[ 178  -63  157  413   25  -67  215 -170 -411 -282  172  201  141  225
 -215   18  139  162  -63 -238   72 -275   10 -279   -4  263  190 -265
   25 -276 -355   96   62   23  142  -62 -191] -> dod
[ 144  -63  -82  390 -256    6  -48   77  -78 -361  -74  -74  296   73
 -206 -109  -34 -106  -79 -357 -111 -230   99  -77   69  290  157  -98
  196 -230  -14  -82   26    3   55   54   53] -> fen
[-307  -51  -51  341 -299 -391  181  274  173   86 -284  -34   55 -170
 -139 -272   56  -53 -329  160 -215 -275 -378  140 -233  328  143 -155
  631 -229  -46 -312   86 -146 -113 -104  -35] -> vasug
[-365 -104  589  217 -136 -551   14  291  184  290 -353  -32  185  280
 -416 -193  122    9   33  -48   39 -154   12   98   73   -1  -17  -42
  296 -203 -543 -368   51  -33  232 -181   72] -> vasug
[ 256  -17  116  238  114  159  186   55 -133  483  -38   87   10  266
 -193  168  137   -5  -48 -123    1 -123  238  347  -71  142  229 -302
   50 -102 -206   45  153  112  307  101   52] -> bisar
[-120   31  103  136 -137 -458  252 -237 -163  132  -90   -9  -28   66
 -298  301 -271   63  158 -291 -155 -125   65  234 -117   50   99 -193
  207  216  -51 -100  266   28  276  -16  -83] -> mip
[ -76   61  177  194  144 -378  175  384  136 -127  181 -166  -32   38
  210   75  -26  -59   95 -106 -157  144 -266  275  -41  221  124  -22
   64 -266   57  -49   -8 -298 -130 -242   -3] -> vasug
[ 311   21  253 -120  475  429   75   -2 -221   24  170  255   89  182
   -8  258  289  235  -26 -136 -208  132  -22   10   33 -155   32  166
 -210  -60   21  237  -90  -15   44  123   88] -> Mepo
[ -10   79  463 -218   89  240    3 -142 -335  345  136   96  199  315
  123  251  218  280 -181 -122 -321   78   74  285   93  -91  146  -26
 -350 -256  322 -145   18  164   30  104  -81] -> nedip
[  55   38 -202  208  299 -414   75   43 -201  -26  206 -179 -193 -283
  -80   47   25 -119  212 -150  -53  248  -55  176 -227  -22  -90  123
 -153 -146  -17   16 -350  -17 -109 -179  -53] -> vasug
[ -61   -1  220  234   -7  220  133   55  -38 -400  -27 -122  169   17
  -52 -132 -345  134  -18 -397 -166   -8  -11 -242   60  302  297  -30
  125 -263  369 -215   99  115   23  -44  -24] -> Toli
[ -95   56  580 -307  211  584  -81  206  154 -113   38  219  222  401
   11   24  104   37 -212 -333 -133  136 -124  225  137 -194   27  -63
  -86 -435  182 -185  301   13  175  380   -5] -> vasug
[  89  230  116  -82   89  809   74 -243 -193 -125  208  185 -228  -48
   92  281  -20   89 -154 -276 -225   81   64  -22   32  -56  -89  -87
 -291 -280   49 -131  134   45  -79   45  -86] -> kadu
[-142   33 -126 -103 -293 -472   -5  219  -45 -304   10  -37  -11   25
   79 -362   38  -55  -68   62  -15 -104 -103  -76   11  190 -114    4
  129 -301 -231  -61 -128  -82 -155 -384  127] -> bisar
[-150  -80  -62  173 -308   -5  125 -260 -249  -38 -122  -82  379 -205
 -421  -53   94   29 -137  295 -117 -460  -94 -155  292  140    7  -81
   25 -108   20  -61 -211   48  121   47 -182] -> kadu
[-397   75  -54  415 -241 -307  239 -356 -175 -114  -98  -64  194  214
 -394    9  -39  -67  -43  121 -280 -123  -68  -56 -150  168  -26   67
  304 -618 -252 -302   41   70   23  -27 -189] -> Mepo
[ 249  -41 -204  451 -105  149   93 -141   -2 -292  -85  -95  295  282
  -27 -111 -213  -36  -14 -243   22 -239  213  -92  230  181  384  142
   46 -108   26  151  198  -54  -87  160  112] -> gal
[-152 -160  -44   63   98 -122  169   75  -46 -130  161 -116  -80 -416
  140 -128  -37  131   23   84   74  122  -54 -346  121  -54  -20  -97
   27  103 -231   47  -93   11  -39   78 -158] -> gal
[-127  -35  -68  171 -117 -240   63 -167  -62 -111 -191  -58   -9 -241
 -276  -22   81 -136  125  179  -54 -372 -142  159    3  247   -4   90
  294 -303 -165 -214  -86   41  343 -145  -53] -> Toli
[  64   11 -174  148  100  132 -103  -63 -154 -185   86 -172  -38 -259
  -45  -70 -443  -44   73 -117   75  286  -50 -258   32  -50 -133  127
 -144  290  295  -71 -158   84 -163   80    8] -> vasug
[ 116 -146  -48  103   86 -299  331   70  139 -191  158 -160 -169  178
  146  -22 -198  -36  416  156  -34   70 -195  131 -136  348   40 -369
 -189 -251 -371   46  140  -47  127 -568   41] -> fen
[ 149  105  262 -236  177  326  -42 -263 -367  134  -50  159  -79  119
   16   99  -63  114   94 -396  -22  -59 -104  142 -349 -356 -143   77
 -316  -44 -162 -122  151  275  316  -15  169] -> nedip
[ 104 -216   99  171    4  280   -3  -87   45 -298   62  145  187  167
 -341  283  100   95 -100 -274 -111 -157    3 -153  159  322  356 -261
  193   79   60 -297  122    1   33   60  -33] -> Pafik
[ -85  -57  121 -146  -31  -99 -121   10  130   67  -42   -9 -105 -141
    7  182 -231  115   45  219 -220  201 -209   74  170  233 -224   29
  123  -98  140 -242   29  -77    2 -223  -30] -> mip
[ -89 -117   -5  275  260 -182  279  -56 -213 -359  106 -146 -165  -22
 -192 -192 -204  -41  273   10  -35  180   60 -274   97   88   45 -146
 -122  173 -213  -62 -135  185   -8  -13  -29] -> Fupov
[-273    9 -123  -96 -635  -62 -101  236  -70  131  -49 -121  293    1
  -52  -60  159 -210 -237  329 -287 -411 -334  242 -109  272 -129 -330
  357 -549  220 -187  119   -6  149  -45  -71] -> dod
[ -12  -85 -169   42  398  -69   97 -128  200   68   26 -260  -76 -193
  -45   93  -92  103  347  -19  -89  153 -148  124 -259  -81  -83  -56
 -424 -268  377 -201   24   83   76 -108 -290] -> kadu
[ -38  -70   39 -130  -28  396  192 -318  119  -61   -5   63   24   67
   76  735  -43   54  156 -105 -191   27  114  100  403  -19  116 -121
   21  315  -11  -50  400    1  238  301  -69] -> bisar
[ 185  -81  165  188  355 -427   75   -3 -157  -12   60   50   17  259
  -48 -393   25  173  308  339    9   41 -106  -14  -79 -149  -43 -103
 -214  158  277  346  133   73  151  -93   20] -> mip
[ -93  -68 -199  127 -138 -559  367  151 -208  424  -59 -112  216  282
 -156   -2 -305  199  -49   89  -45   31 -135  308   58  483   39 -236
  361  133  -93 -299   16   -6  336  -22  -94] -> vasug
[-105  114  312 -420  208  595  145  -26  -62 -429  117  173   -6  161
  -11  182  191 -101  -36 -215 -244  129 -237  154 -244 -135 -127 -208
 -226 -425   39 -250  127  225  213  258  -86] -> fen
[  35  103  199  645   83  135  132  -62  117 -491   29  -45  -13  -79
   91  161  -41  -59  120 -231 -151  -41  148 -243  -79  299  308   44
  170 -422  -60  -93  225  -64 -147   62 -143] -> Fupov
[  13  -79  129  268  -86   10    3  301  113  214  -43   19 -153  -52
   -8  408   36 -260  125  -87  -87  -92   78  -99  -33  227  -69 -125
  269 -248 -182   -3  247  -75  216  -86  -30] -> fen
[ 103    7  521  377  193  293  103 -339   -7  -19  154  137   38  138
 -110  328  175  113  172 -331    5  -55  261  -53   22 -246  424   -9
 -146   15 -179  163  265    3   52  -24   20] -> vasug
[ -33  113 -286 -484  -19  227 -269 -162 -195  105  130 -121 -142 -706
  110 -221 -185    3 -117  297  -78  -33  -40  214  -29 -224 -266   22
 -249  -16  308 -132 -165   74   45  164 -168] -> Pafik
[   1 -108  355  244 -171  256  -83  -93  -38  358  -23    1    1  182
 -289  343 -152   24   33    0 -240  -57   92 -134   80   76   -9 -103
   95 -275 -293   -8  170   33   52 -305   90] -> Fupov
[ 132  -44  355  183  143  311   55 -167 -178  149   74  100 -180  208
  -57  186  -34  116  151 -512  -91  -86  317  -11  281 -173  206 -102
 -319   16   13  107  287   24   85 -107   36] -> Toli
[ -32  -39  223   66 -177 -136   42  461  308   96  -57  -14  -75  -38
  216  190    2 -351    3 -132  -62  446 -155  274 -127  317 -116 -247
  382 -362 -529  -27  -76  -43 -125  -43  197] -> Fupov
[ 110  -84 -448 -142  257   86 -142   21   80  -48   71 -176  -82 -176
    2  -57 -158   13  164 -190  211  353 -238  -44 -175 -163 -369  169
 -225  -86  111 -137 -251   51  -26   19  -53] -> gal
[-203  -79   37   -1 -217 -478   93   39 -204 -127   27  -30  172  245
 -222 -202  250  111  -87 -118  -52 -279 -208   69  -60  113  -21 -180
   92 -352 -270 -257 -108   44  206 -303  -30] -> kadu
[-298   26   54  669 -180 -320   93  153  -35  -59 -297 -343 -136 -208
   -7 -153  -35 -370   29  -41  -37   58 -162 -133 -246  185  139  149
  358 -118  141 -247 -257  168 -245 -142  114] -> Toli
[ -89 -132  200 -206   34 -303   74  201  293  116  151  -88  -15  273
  -35  220   35  204  291   -3  -23  255 -203  180 -135  122 -126 -386
    0 -165  -63 -118   86  -40  215 -429  -33] -> mip
[ 303  160  366  269  305  513 -187 -274 -256  134  190  158   31  274
 -155  327 -140   69  -86 -131 -398   87  -38   63 -515  -84  114  121
  -86 -343  209  -32  328   78  -82   19   87] -> dod
[   2   97  406  506  137  390  167 -317 -236 -144   83   90  -53 -207
  257  115   57  -72  155  -89 -189  -88  365  -97  402   16  346  114
  -89  -85 -199   25  306   28   33  311   -9] -> Toli
[ 138   96  383  316    2  385  105  161  -79 -116  -61  -72  -71 -121
  -78  369   27  -69  -10 -111 -122 -233  152   91  198   32   74 -196
  244  153 -382  173  123  -75  328  211   56] -> dod
[  88  -89  139  249 -192  292 -228  108 -106  148   98  127  304 -302
  123  188  -48   -4 -148 -387 -370 -202  212 -255   34  240  164   -8
  131 -619  -31 -149  400  -73  -91  171  -56] -> Mepo
[  75  197  658 -163  283  620 -152  235 -431  274  326  290   23  146
   92   31 -125  160 -133 -652 -268  381  122   59 -220  -76  -14  -36
 -133 -422  166 -405  270  257  158  156  130] -> vasug
[ 275 -170   89  100  275 -146   36  335  -47 -142   34   26   68   14
   21  441   25 -200  100 -560 -203  -10   42   96 -138  250  213  -79
   65 -167 -316  -46  129  -51   53  129  106] -> Pafik
[ -96 -235 -137   20  -56 -152  -79   12  230  173  150  -96  354   66
 -436    9  163  242    0   80    8 -119 -380   12   14  234  -47 -194
   -2 -324  263 -257 -246 -217   42 -364 -201] -> nedip
[  29  -78  -72 -190 -276 -445  -78  282  -42 -235  -41   35 -201  166
  228  -57  136 -260   33  190  -15  -79  -39  101   82  210 -151 -123
   25  -75 -438   27    3    3 -110 -339  236] -> vasug
[ 131  -98 -190  137   63  135 -284  225  -21 -186 -109 -206 -147 -771
  319 -433 -278  -67   26   16  -87   38   -3 -188  123   78  -94  129
 -170   -1  160 -187  -54   66 -244   16   78] -> vasug
[ 196  158  177 -106  233  798  149 -344 -121 -391   84   81  -55  135
 -153   81 -205  176  -36   90 -204  -11  -97   79  -66  -63  -71 -250
 -267  -51  145  -55  204  212  243  149  -61] -> kadu
[-319   -6  331  -29 -406 -710  113  242   34   72 -335  -72  115  173
 -150 -141  -15 -122  141  225  112 -422 -317  184  -81  326 -241 -277
  176 -437 -419 -359  114  -42  363 -344 -149] -> dod
[  87    1 -293   88 -211  109   42 -204 -211 -288   98    0  177  136
  -60  121 -219 -108 -179 -243 -276 -214  -55  174  -39  281  131  -29
  127 -420 -143 -201  252  -13  -15  147   10] -> gal
[  56  267  563   18  287  490 -172 -233 -192   95   78  104   37  461
 -243   24   71  -77 -112 -408  -43   28  177  336 -178 -435  126  160
 -484 -398  132 -164  110  126  -22  165   47] -> vasug
[ -42  -45   23  -22   16   -7   15 -438 -174  -29  160  -35 -193 -300
 -120   54 -233  428  275 -102   72  128   67 -371  -26 -148 -161  -91
 -386  359  -45 -342   -3  109 -118 -322 -198] -> gal
[ -60 -196  324  188  -44 -557  -23   50   99 -247  -85 -215   12  -55
  -51   48 -109 -220  231  -10 -137   36 -283  255  -99   96  119  -73
  118  114 -266 -142  -19    5   79 -254  211] -> fen
[ -59  -53  -43   32   27 -185  196   30  325 -178  -93 -199 -167  -62
   85  450 -276   36  167   69 -143  153 -273  114 -172  316  -28  -33
  292 -332   60  -40   60  -36  152 -294 -160] -> Mepo
[-287 -133  294  -41 -420 -195  115 -163  219   26 -139   70  257 -174
  -37 -308  145   -5   78  127   61 -160 -130   87  193  223   20 -361
 -128 -495 -394 -351   46   36   -7 -261 -107] -> kadu
[ -55  217   13  367 -158  292  249  -40  -59 -500  -50  -59  123   81
  122 -277  -96  280 -230 -371 -258 -387   59 -277   26 -181  161    4
  103 -394  -81  330  346 -217 -106   30  -45] -> mip
[  25  182  401 -225  145  899  -87  -65 -170  320  147  245  133  533
 -155   77   68  241 -167 -329 -204  126  -36    8 -209 -524 -187 -136
 -252  -42  204  -40  300  120  127  220  150] -> nedip
[ -62   45  619    5 -170  615  236 -127   -5    5  -13  253  -31 -190
   57  166  122   49   47 -108   73 -177  349  -44  563  -45  208 -332
  -65   55 -327  108  274   70  266  161  -61] -> vasug
[ -36  -75 -129  -22 -181   28  -13  393   49  411   68   26  226 -113
 -132  -82  106   31 -197 -223 -336   21  -49   93  -32  293   15  -91
  241 -553  231 -114  -94  -83  -87 -205   76] -> kadu
[ 141 -167 -151  618   -9  199  -25 -268 -152   -9  142 -104  129   27
 -166   84 -116  -93 -105  -46 -269 -104  -15   72    0  337  357 -136
  139 -228  -34 -180  115   47  -56   43   82] -> nedip
[  12 -144  191  -87  -12 -590   58  117  272 -106  -73  -72  -21  334
  -93  -56 -109  -65  346  -48   68  202   60  202  162  142  -12  -22
  -57   59 -434  -20  -83  -94   56 -435  224] -> fen
[ 105   44  497  527  418  -20  201  216 -119  143   52   39 -172    5
 -295   89  165   64  124 -109   19  -25  292 -101   22   -1  122  -17
   51 -190 -362  170  -62  -21  212 -102  -59] -> vasug
[ 124  212  265 -113  113  566  -73 -216 -242  220  137  107   25  386
 -283   98   60   74 -176 -306  -85  -31   51  360  -93 -174  -58 -117
 -396 -301   32 -266   13   88  125   24   15] -> kadu
[-213  174 -186 -106 -474  189  285 -119  -98 -106   46  -98  278  -65
  130  490 -408  -50   10 -117 -223   -9  -33 -205 -180  173 -120 -288
  159 -222  112  -49  335   48   45  229 -286] -> Pafik
[ -29  -34 -198   99 -258  391  262   11 -282  -11  254   -1  132 -119
  332  491  121  -47 -295 -411 -245  -30 -131 -104  -30  337  321 -123
  266 -416   18   -1   16   86   -7   46   -9] -> kadu
[-210  -71   20  168 -309  -55  354   48 -408 -259  165   31  263  -36
  -21  104   67 -185 -104 -189 -391  -64 -117 -151   69  482  178 -352
  109 -435  -35 -158  -19  129 -166   53  -82] -> Toli
[ 149  -58 -370 -216  505 -354   21  -30 -192 -255  159  -87 -232 -165
 -153   67 -149  194   68 -172  116  246  -59  -34 -118  -20 -269  105
 -166  122 -145  -42 -350   14  145   41 -190] -> mip
[  57  116  -98  601  -31 -160  141 -190 -299 -149   31  -59 -158  212
 -219  247    0 -181   89  -39  -76 -442  139 -126 -238  -65   84   87
  206 -150 -190  198  311  -22  167    9  -63] -> gal
[-138 -120 -377 -390  152 -108  148 -186 -114   68  106    6  -56 -311
  -79 -129 -145  143  121  311 -303  170  -20  -92  -65   44 -135 -114
 -326   -5  319 -218   -2  186 -169  -42 -176] -> bisar
[ -45 -140  140 -418 -105 -256    9  625  350  -43   -9 -175   -1 -318
  340  197   96 -206  -27  130 -159   23 -243  329  -66  311   92 -301
  174 -150 -120  -40  -85 -128  -37 -134   87] -> Pafik
[ 151 -148 -168 -248  592   92  166  -79   58  -66  105 -146 -290 -712
  199  156 -213  128  278  133  245  220   -8 -221  -72  187  128   73
 -394  244    7 -146 -292  141   44  -14 -190] -> mip
[  87  180  127 -371  -30  779 -128   74 -208  575  278  128   29 -101
  502  134   -1  147 -146  -21 -262   -7    4   40 -231 -270 -123 -100
 -358 -135  139  -79  436  -27   34  159   31] -> fen
[ 431   99  -43    3  301  699 -281   28 -199  355  191   -1  -29  -70
  153  441  -62   62 -205 -202 -321    3   30  108 -350  -10   13  133
 -274 -387  238  -25  131  -22 -122  151  -28] -> Fupov
[  44   13  285  687 -285 -147  262    9   -9 -173 -266   88  227  199
  -59 -572  143 -103  -55  -43 -177 -312   87  182  153  216  479 -152
  293 -105  -49  122  205  -24  -61  -20  237] -> fen
[ 172   -7 -129  243   49  189   67  165 -257 -563  186   56   52   76
  -33  -93  -45 -336 -123 -264   -3 -232  -86 -178    3  207   77 -166
   39 -272  -96  192   44  -13   39  227   65] -> nedip
[-374 -114   50  -44 -339 -655  -27  404  192   73 -217 -230   81  -79
  -57   30  -11 -189   69   71 -293 -156  -62  100 -223  306  110  -46
  470 -147   32 -416   85   43   39 -211  113] -> Mepo
[  51   -8 -153  400 -130 -218  244   18 -366 -564  189   58  113   36
   43  136  244  168 -357 -396 -218  -54 -114 -105  230  190  192 -151
  228  162  -85  102 -149 -192 -296  150 -123] -> vasug
